Here is a tiny trained network, its code and every weight. The questions are about switching its units off for an input and a class, where a switched-off unit gives its printed mean instead of its output.

import numpy as np


def w(rows, s, z=0):
    codes = np.array(rows[::2]) - 128.0
    scale = np.full(codes.shape[1], s)
    scale[-1] = z or s
    return codes * scale


def norm(h):
    return h / np.sqrt((h * h).mean(-1, keepdims=True) + 1e-5)


def f(y):
    return y / 2 * (1 + np.tanh(0.7978845608 * (y + 0.044715 * y**3)))


def log_softmax(a):
    a = a - a.max(-1, keepdims=True)
    return a - np.log(np.exp(a).sum(-1, keepdims=True))


def net(x, mask):
    res = np.array(x, float).reshape(1, 2) / 4 @ E
    u = 0
    for l in range(2):
        y = f(norm(res) @ A[l][:, :-1].T + A[l][:, -1])
        res = res + np.where(mask[u : u + 7], y, B[l][:, -1]) @ B[l][:, :-1]
        u += 7
    return log_softmax(norm(res)[-1] @ U[:, :-1].T + U[:, -1])


A, B = {}, {}
E = w([
[203,93,100,128,79,53,245,41,155,144],'x0',
[182,233,147,138,20,101,93,161,254,157],'x1',
],0.0098)
A[0] = w([
[135,41,174,35,117,184,92,95,79,128,110],'L0N0',
[222,168,182,109,104,134,78,125,171,205,251],'L0N1',
[109,84,195,180,121,131,107,177,105,186,150],'L0N2',
[105,121,140,209,254,176,152,208,187,145,186],'L0N3',
[156,54,79,53,218,131,137,165,101,136,55],'L0N4',
[94,152,162,132,125,198,141,100,128,165,73],'L0N5',
[193,62,86,176,88,108,89,32,104,144,223],'L0N6',
],0.0054,0.0011)
B[0] = w([
[145,148,111,206,157,2,94,177,140,196,183],'L0N0',
[114,83,57,59,203,142,146,157,38,66,255],'L0N1',
[106,104,92,100,86,94,178,167,50,249,149],'L0N2',
[107,157,155,32,111,41,173,49,86,98,189],'L0N3',
[166,116,30,165,165,86,103,116,191,47,208],'L0N4',
[147,141,87,91,73,128,85,149,160,144,129],'L0N5',
[66,191,136,6,196,117,68,205,74,149,202],'L0N6',
],0.0066,0.0045)
A[1] = w([
[213,156,90,159,106,49,253,43,164,220,134],'L1N0',
[101,143,85,68,129,7,110,205,123,55,42],'L1N1',
[66,116,91,139,41,105,86,81,174,132,248],'L1N2',
[75,189,158,221,171,141,9,183,122,171,195],'L1N3',
[84,132,58,94,129,60,132,133,122,77,103],'L1N4',
[216,235,87,224,35,120,120,196,204,90,78],'L1N5',
[119,242,60,101,57,107,138,222,146,247,107],'L1N6',
],0.0061,0.0014)
B[1] = w([
[77,178,157,51,98,171,126,220,113,123,215],'L1N0',
[160,106,182,169,93,160,120,128,163,113,255],'L1N1',
[93,70,123,102,136,165,59,177,101,50,132],'L1N2',
[148,164,110,53,80,115,247,159,149,139,206],'L1N3',
[134,162,106,160,96,164,68,74,151,140,212],'L1N4',
[94,71,77,247,212,98,159,67,77,142,214],'L1N5',
[136,75,125,149,183,109,89,53,100,121,230],'L1N6',
],0.011,0.0072)
U = w([
[88,74,50,184,221,101,148,91,84,99,225],'0',
[77,194,135,6,87,149,186,212,97,115,213],'1',
[196,122,165,151,64,179,40,81,176,100,133],'2',
[150,94,143,137,133,115,169,162,175,162,14],'3',
[132,102,147,126,129,92,131,180,167,192,4],'4',
[128,117,160,145,118,139,165,161,160,189,21],'5',
[141,93,173,147,119,103,161,165,152,172,8],'6',
],0.014,0.0039)

Each question gives the input, the list of numbers given to net, and the class t.
The units are the neurons (one row each of A and B). Each row of codes is followed by its name. A weight is (code - 128) times the scale printed after its matrix; where a second scale follows, it is the last column's (A, B and U).
mask holds one flag per neuron, layer by layer. A switched-off neuron (its flag False) gives its mean, the last column of its row in B, instead of its output. The means were averaged over made-up inputs and are rounded, as every weight is.
A unit's drop is (log p(t) with every unit on - log p(t) with that unit switched off) / (log p(t) with every unit on - log p(t) with every unit switched off).
The circuit of an input: a set's keep is (log p(t) with only the set's units on - log p(t) with every unit switched off) / (log p(t) with every unit on - log p(t) with every unit switched off). Starting from the 12 units with the biggest drops (on a tie, the unit counted first), units are removed one at a time, each time the one whose removal leaves the highest keep (on an exact tie, the one counted first), for as long as the keep stays at least 0.8.
units of the circuit, in order: the units of the circuit, biggest drop first
k most important neurons: the k neurons with the biggest drops, biggest first
k most important neurons of layer l: the k neurons of layer l with the biggest drops, biggest first
drop of u: that unit's drop, to one decimal
input [3,5], class 0: units of the circuit, in order	L1N5
input [-3,0], class 2: 2 most important neurons of layer 0	L0N3, L0N2
input [-8,-6], class 1: units of the circuit, in order	L1N3, L1N5
input [-7,8], class 0: 3 most important neurons	L1N5, L1N6, L0N6
input [8,8], class 0: 3 most important neurons	L1N5, L1N6, L0N3
input [-5,-4], class 1: 2 most important neurons	L1N5, L1N6
input [-2,4], class 0: 2 most important neurons	L0N6, L1N5
input [1,-3], class 2: 2 most important neurons of layer 0	L0N4, L0N1
input [7,7], class 0: 4 most important neurons	L1N5, L0N3, L1N6, L1N3
input [-3,-2], class 2: 2 most important neurons	L0N3, L1N0
input [-5,-3], class 1: 2 most important neurons	L1N3, L1N5
input [4,5], class 0: 2 most important neurons	L1N5, L0N3
input [2,1], class 2: 2 most important neurons	L0N6, L1N5
input [-2,6], class 0: most important neuron	L1N5
input [-2,-1], class 2: drop of L0N3	0.5
input [7,1], class 1: drop of L0N6	0.0
input [-4,5], class 0: drop of L0N6	0.1
input [-5,6], class 0: 2 most important neurons	L1N5, L1N6
